Below are the code and all the weights of a small trained network. Each question names an input and a class and asks about switching units off, where a switched-off unit gives its printed mean instead of its output.

import numpy as np


def w(rows, s, z=0):
    codes = np.array(rows[::2]) - 128.0
    scale = np.full(codes.shape[1], s)
    scale[-1] = z or s
    return codes * scale


def norm(h):
    return h / np.sqrt((h * h).mean(-1, keepdims=True) + 1e-5)


def f(y):
    return np.maximum(y, 0)


def log_softmax(a):
    a = a - a.max(-1, keepdims=True)
    return a - np.log(np.exp(a).sum(-1, keepdims=True))


def net(x, mask):
    res = np.array(x, float).reshape(1, 5) / 4 @ E
    u = 0
    for l in range(4):
        y = f(norm(res) @ A[l][:, :-1].T + A[l][:, -1])
        res = res + np.where(mask[u : u + 4], y, B[l][:, -1]) @ B[l][:, :-1]
        u += 4
    return log_softmax(norm(res)[-1] @ U[:, :-1].T + U[:, -1])


A, B = {}, {}
E = w([
[114,127,148,117,108,116,117],'x0',
[254,160,230,109,135,137,166],'x1',
[161,214,68,134,60,100,93],'x2',
[111,112,103,73,116,207,115],'x3',
[66,196,169,142,97,165,211],'x4',
],0.0065)
A[0] = w([
[165,78,133,80,80,255,93,3],'L0N1',
[137,125,105,114,131,215,97,44],'L0N2',
[218,129,181,81,116,171,118,54],'L0N3',
[191,183,34,127,87,117,90,83],'L0N4',
],0.0062,0.0027)
B[0] = w([
[63,248,162,7,201,58,124,196],'L0N1',
[12,242,106,51,138,58,64,166],'L0N2',
[185,104,119,90,103,67,255,252],'L0N3',
[171,119,209,129,79,164,41,254],'L0N4',
],0.0069,0.0031)
A[1] = w([
[169,142,172,220,211,2,100,73],'L1N1',
[139,6,180,75,230,147,163,99],'L1N2',
[111,33,159,75,243,84,106,136],'L1N3',
[59,37,214,136,226,182,181,2],'L1N4',
],0.0057,0.0033)
B[1] = w([
[41,191,122,44,194,87,161,213],'L1N1',
[176,216,72,170,83,120,53,249],'L1N2',
[194,106,254,151,125,199,72,253],'L1N3',
[203,189,224,187,103,223,106,211],'L1N4',
],0.0065,0.0038)
A[2] = w([
[187,140,160,75,123,143,110,224],'L2N1',
[82,175,123,97,137,103,130,248],'L2N2',
[126,138,147,230,190,49,125,236],'L2N3',
[46,71,83,254,121,154,75,29],'L2N4',
],0.0068,0.0013)
B[2] = w([
[48,26,45,174,146,137,60,254],'L2N1',
[139,132,186,132,218,136,183,205],'L2N2',
[90,161,126,2,144,153,68,192],'L2N3',
[189,26,46,30,17,154,189,210],'L2N4',
],0.0084,0.0049)
A[3] = w([
[179,116,136,130,157,112,167,97],'L3N1',
[199,154,163,125,126,118,174,136],'L3N2',
[92,193,127,193,118,172,244,3],'L3N3',
[146,202,117,140,50,100,83,73],'L3N4',
],0.011,0.0025)
B[3] = w([
[117,124,121,144,2,121,199,193],'L3N1',
[67,73,12,71,69,171,171,252],'L3N2',
[130,88,89,210,193,3,4,237],'L3N3',
[170,143,229,192,160,242,176,222],'L3N4',
],0.0071,0.0042)
U = w([
[125,43,31,71,21,99,195,147],'0',
[180,146,189,211,97,219,74,22],'1',
[56,237,128,1,221,74,127,63],'2',
[133,63,78,175,158,28,59,250],'3',
],0.0098,0.0022)

Each question gives the input, the list of numbers given to net, and the class t.
The units are the neurons (one row each of A and B). Each row of codes is followed by its name. A weight is (code - 128) times the scale printed after its matrix; where a second scale follows, it is the last column's (A, B and U).
mask holds one flag per neuron, layer by layer. A switched-off neuron (its flag False) gives its mean, the last column of its row in B, instead of its output. The means were averaged over made-up inputs and are rounded, as every weight is.
A unit's drop is (log p(t) with every unit on - log p(t) with that unit switched off) / (log p(t) with every unit on - log p(t) with every unit switched off).
The circuit of an input: a set's keep is (log p(t) with only the set's units on - log p(t) with every unit switched off) / (log p(t) with every unit on - log p(t) with every unit switched off). Starting from the 12 units with the biggest drops (on a tie, the unit counted first), units are removed one at a time, each time the one whose removal leaves the highest keep (on an exact tie, the one counted first), for as long as the keep stays at least 0.8.
circuit, biggest first: the units of the circuit, biggest drop first
top k neurons: the k neurons with the biggest drops, biggest first
top k neurons in layer l: the k neurons of layer l with the biggest drops, biggest first
drop of u: that unit's drop, to one decimal
input [0,2,-6,-8,-1], class 2: circuit, biggest first => (L1N1)
input [-4,-2,8,-4,7], class 1: top 2 neurons => (L3N4, L0N4)
input [1,4,2,-2,-4], class 0: top 2 neurons in layer 0 => (L0N3, L0N2)
input [-2,0,1,4,6], class 3: circuit, biggest first => (L3N3, L2N3)
input [5,2,3,6,-5], class 2: top 2 neurons => (L0N1, L0N2)
input [-2,-6,4,3,7], class 3: circuit, biggest first => (L3N3, L2N2)
input [-4,7,-5,5,0], class 0: top 2 neurons => (L0N3, L3N2)
input [-5,-4,-7,0,8], class 3: top 3 neurons => (L3N3, L0N4, L3N4)
input [3,5,-5,2,7], class 3: top 2 neurons => (L3N3, L2N4)
input [5,-7,-8,-1,-8], class 1: top 2 neurons => (L1N3, L1N4)
input [3,1,4,-2,-1], class 1: top 2 neurons => (L0N4, L3N4)
input [0,-5,6,0,8], class 3: top 3 neurons => (L3N3, L2N2, L1N2)
input [7,0,-5,-7,-5], class 2: top 2 neurons => (L1N1, L2N3)
input [-7,1,7,5,3], class 1: circuit, biggest first => (L3N4)
input [-6,-4,-7,-6,-5], class 1: top 2 neurons => (L1N3, L1N4)
input [0,-5,-3,-7,8], class 3: top 3 neurons => (L3N3, L0N1, L1N4)
input [-4,0,6,4,-6], class 1: top 3 neurons => (L0N4, L3N4, L3N3)
input [2,3,-6,-7,8], class 3: top 3 neurons in layer 0 => (L0N1, L0N2, L0N4)
input [6,-2,0,-5,-1], class 2: drop of L3N3 => 0.0
input [-8,7,7,-7,-3], class 0: circuit, biggest first => (L3N2)
input [-2,-1,-1,4,8], class 3: drop of L3N3 => 1.0
input [-6,8,3,-5,-5], class 0: drop of L0N3 => 0.2
